Below are the code and all the weights of a small trained network. Each question names an input and a class and asks about switching units off, where a switched-off unit gives its printed mean instead of its output.

import numpy as np


def w(rows, s, z=0):
    codes = np.array(rows[::2]) - 128.0
    scale = np.full(codes.shape[1], s)
    scale[-1] = z or s
    return codes * scale


def f(y):
    return y / 2 * (1 + np.tanh(0.7978845608 * (y + 0.044715 * y**3)))


def log_softmax(a):
    a = a - a.max(-1, keepdims=True)
    return a - np.log(np.exp(a).sum(-1, keepdims=True))


def net(x, mask):
    res = np.array(x, float).reshape(1, 6) / 4 @ E
    y = f(res @ A[0][:, :-1].T + A[0][:, -1])
    res = res + np.where(mask, y, B[0][:, -1]) @ B[0][:, :-1]
    return log_softmax(res[-1] @ U[:, :-1].T + U[:, -1])


A, B = {}, {}
E = w([
[151,205,146,168,102,114],'x0',
[150,152,203,254,52,119],'x1',
[244,149,114,100,98,176],'x2',
[130,67,54,89,56,183],'x3',
[191,98,163,81,209,124],'x4',
[147,109,199,122,102,216],'x5',
],0.0083)
A[0] = w([
[2,189,127,59,43,148,239],'n0',
[115,119,191,205,133,127,220],'n1',
[234,115,253,83,92,231,249],'n2',
[156,157,42,112,183,65,213],'n3',
[152,120,36,123,113,77,255],'n4',
[113,27,44,106,133,154,88],'n5',
],0.0083,0.0042)
B[0] = w([
[54,154,134,213,2,183,188],'n0',
[30,202,154,84,96,143,182],'n1',
[112,213,149,154,32,232,250],'n2',
[97,219,178,67,146,146,197],'n3',
[56,154,93,24,68,164,189],'n4',
[138,60,58,101,151,235,183],'n5',
],0.0081,0.011)
U = w([
[184,145,156,124,139,137,30],'0',
[136,58,42,90,80,162,73],'1',
[255,65,106,147,168,69,4],'2',
[152,116,149,53,196,99,141],'3',
[114,149,171,178,33,156,248],'4',
[124,154,113,127,166,60,4],'5',
],0.0098,0.0042)

Each question gives the input, the list of numbers given to net, and the class t.
The units are the neurons (one row each of A and B). Each row of codes is followed by its name. A weight is (code - 128) times the scale printed after its matrix; where a second scale follows, it is the last column's (A, B and U).
mask holds one flag per neuron, in row order. A switched-off neuron (its flag False) gives its mean, the last column of its row in B, instead of its output. The means were averaged over made-up inputs and are rounded, as every weight is.
A unit's drop is (log p(t) with every unit on - log p(t) with that unit switched off) / (log p(t) with every unit on - log p(t) with every unit switched off).
The circuit of an input: a set's keep is (log p(t) with only the set's units on - log p(t) with every unit switched off) / (log p(t) with every unit on - log p(t) with every unit switched off). Starting from all 6 units, units are removed one at a time, each time the one whose removal leaves the highest keep (on an exact tie, the one counted first), for as long as the keep stays at least 0.8.
circuit, biggest first: the units of the circuit, biggest drop first
top k neurons: the k neurons with the biggest drops, biggest first
drop of u: that unit's drop, to one decimal
input [-6,-3,-6,-7,3,4], class 3: circuit, biggest first	n2
input [-4,0,5,0,-3,-4], class 1: top 3 neurons	n2, n4, n1
input [6,-2,-2,-1,5,1], class 5: top 4 neurons	n0, n2, n5, n4
input [3,1,7,1,1,-7], class 3: circuit, biggest first	n0, n2
input [-8,5,-7,8,-6,-4], class 1: top 2 neurons	n5, n2
input [-5,4,1,-6,4,-5], class 3: top 2 neurons	n2, n0
input [-3,-3,-2,-4,1,-4], class 3: top 3 neurons	n2, n0, n3
input [-4,2,-2,5,-2,-3], class 1: circuit, biggest first	n2, n5
input [4,2,-6,-3,8,-6], class 5: top 2 neurons	n2, n5
input [-4,6,-4,-6,2,-6], class 5: top 2 neurons	n2, n0
input [5,-2,-2,-1,5,-4], class 5: top 2 neurons	n5, n2
input [-5,2,2,-5,2,-5], class 3: drop of n0	0.2
input [-7,0,-3,-7,1,3], class 3: drop of n0	0.5
input [7,-3,4,-1,-4,-8], class 5: drop of n5	0.1
input [-4,0,1,6,-4,0], class 1: circuit, biggest first	n5
input [4,-2,-3,-6,1,-7], class 3: circuit, biggest first	n2, n0
